Here is a tiny trained network, its code and every weight. The questions are about switching its units off for an input and a class, where a switched-off unit gives its printed mean instead of its output.

import numpy as np


def w(rows, s, z=0):
    codes = np.array(rows[::2]) - 128.0
    scale = np.full(codes.shape[1], s)
    scale[-1] = z or s
    return codes * scale


def f(y):
    return np.maximum(y, 0)


def log_softmax(a):
    a = a - a.max(-1, keepdims=True)
    return a - np.log(np.exp(a).sum(-1, keepdims=True))


def net(x, mask):
    res = np.array(x, float).reshape(1, 3) / 4 @ E
    y = f(res @ A[0][:, :-1].T + A[0][:, -1])
    res = res + np.where(mask, y, B[0][:, -1]) @ B[0][:, :-1]
    return log_softmax(res[-1] @ U[:, :-1].T + U[:, -1])


A, B = {}, {}
E = w([
[203,183,100,78,123,255,72,174,160,167],'x0',
[196,151,209,178,167,157,221,66,142,209],'x1',
[75,120,185,28,182,101,190,234,103,185],'x2',
],0.007)
A[0] = w([
[60,73,163,184,154,50,172,106,87,85,62],'n1',
[62,88,155,180,151,24,171,78,71,86,93],'n2',
[73,93,138,169,139,23,181,76,78,89,79],'n3',
[84,110,64,94,62,98,63,165,123,44,117],'n4',
[82,103,178,39,172,105,189,213,82,167,116],'n5',
[85,108,145,60,155,124,170,173,130,171,75],'n6',
[92,105,70,68,88,101,84,169,122,57,91],'n7',
[217,217,84,59,140,253,68,194,164,177,44],'n8',
[186,135,190,163,150,145,191,75,144,196,137],'n9',
[63,103,75,67,82,114,60,162,131,50,70],'n10',
[88,111,180,59,177,104,161,233,97,171,78],'n11',
[208,175,120,51,125,224,71,174,172,164,95],'n12',
[177,143,76,254,30,144,58,2,156,60,82],'n13',
[74,76,84,79,63,111,47,161,107,49,99],'n14',
[86,100,77,98,81,116,73,166,132,86,82],'n15',
[59,94,64,86,70,96,46,189,130,40,79],'n16',
[62,134,170,27,194,101,172,229,89,197,89],'n17',
[177,136,212,180,165,151,217,48,164,177,75],'n18',
[162,144,182,147,139,134,159,90,139,142,109],'n19',
[111,120,150,80,152,119,165,181,121,147,83],'n20',
[199,132,207,191,178,139,217,46,162,227,61],'n21',
[133,123,142,95,129,123,148,142,151,115,95],'n22',
[191,198,102,83,129,217,72,166,151,164,124],'n23',
[55,61,154,176,136,33,183,68,88,76,76],'n24',
[121,124,157,152,117,81,150,107,125,123,254],'n25',
[163,123,65,247,48,150,79,13,154,72,68],'n26',
],0.006,0.01)
B[0] = w([
[101,86,197,200,95,163,94,122,163,166,162],'n1',
[83,76,166,190,84,168,112,137,167,138,182],'n2',
[86,77,194,207,79,181,104,118,171,155,172],'n3',
[128,187,110,142,172,156,159,144,89,166,194],'n4',
[178,127,148,80,135,75,89,66,167,87,194],'n5',
[160,134,187,112,138,97,75,78,139,127,151],'n6',
[136,172,141,156,181,159,138,133,74,192,172],'n7',
[67,56,230,230,68,171,97,114,178,163,189],'n8',
[120,169,71,129,169,154,151,171,84,159,192],'n9',
[139,168,161,172,181,155,133,127,78,183,172],'n10',
[174,133,183,85,140,80,79,70,157,105,173],'n11',
[75,65,156,185,72,153,137,134,157,124,191],'n12',
[204,121,190,45,155,45,69,56,179,75,212],'n13',
[123,168,126,147,181,148,151,146,76,179,188],'n14',
[134,160,151,149,166,146,128,129,91,176,160],'n15',
[136,167,149,156,174,162,141,153,75,185,188],'n16',
[201,123,206,68,156,52,53,37,180,86,192],'n17',
[129,186,129,155,190,161,107,149,44,206,174],'n18',
[123,163,116,131,147,136,113,148,101,149,152],'n19',
[158,124,180,119,147,110,75,79,135,120,147],'n20',
[113,203,150,167,196,162,111,155,40,202,181],'n21',
[144,131,147,134,135,130,115,117,130,124,129],'n22',
[82,82,129,173,74,139,166,148,164,107,199],'n23',
[90,50,190,210,84,162,110,124,162,169,178],'n24',
[109,133,2,80,98,132,237,208,129,40,254],'n25',
[208,135,215,47,146,36,53,35,180,89,194],'n26',
],0.0079,0.0097)
U = w([
[194,130,148,64,143,79,105,80,152,102,96],'0',
[125,192,115,143,184,147,135,154,39,181,94],'1',
[79,60,140,174,40,147,126,135,155,142,87],'2',
[124,136,7,57,84,122,181,183,131,51,254],'3',
],0.015,0.01)

Each question gives the input, the list of numbers given to net, and the class t.
The units are the neurons (one row each of A and B). Each row of codes is followed by its name. A weight is (code - 128) times the scale printed after its matrix; where a second scale follows, it is the last column's (A, B and U).
mask holds one flag per neuron, in row order. A switched-off neuron (its flag False) gives its mean, the last column of its row in B, instead of its output. The means were averaged over made-up inputs and are rounded, as every weight is.
A unit's drop is (log p(t) with every unit on - log p(t) with that unit switched off) / (log p(t) with every unit on - log p(t) with every unit switched off).
most important unit: the unit with the biggest drop
top k neurons: the k neurons with the biggest drops, biggest first
drop of u: that unit's drop, to one decimal
input [-3,-1,0], class 3: most important unit : n8
input [8,-2,-7], class 2: top 2 neurons : n8, n12
input [-3,-3,-3], class 3: top 2 neurons : n17, n8
input [-3,-3,-2], class 3: top 2 neurons : n8, n21
input [-7,-4,-8], class 0: top 2 neurons : n13, n26
input [8,7,-5], class 2: top 3 neurons : n8, n12, n23
input [8,-7,-3], class 2: top 3 neurons : n8, n12, n23
input [0,7,7], class 0: top 2 neurons : n17, n5
input [-1,-7,-7], class 0: top 3 neurons : n13, n26, n21
input [0,-7,8], class 0: top 2 neurons : n17, n5
input [7,3,6], class 2: top 4 neurons : n8, n12, n23, n13
input [-3,4,5], class 0: top 2 neurons : n17, n5
input [4,2,4], class 0: drop of n1 : 0.2
input [-1,-8,6], class 1: most important unit : n16
input [-1,-4,2], class 1: drop of n7 : 0.2
input [-6,-6,2], class 1: drop of n7 : 0.4
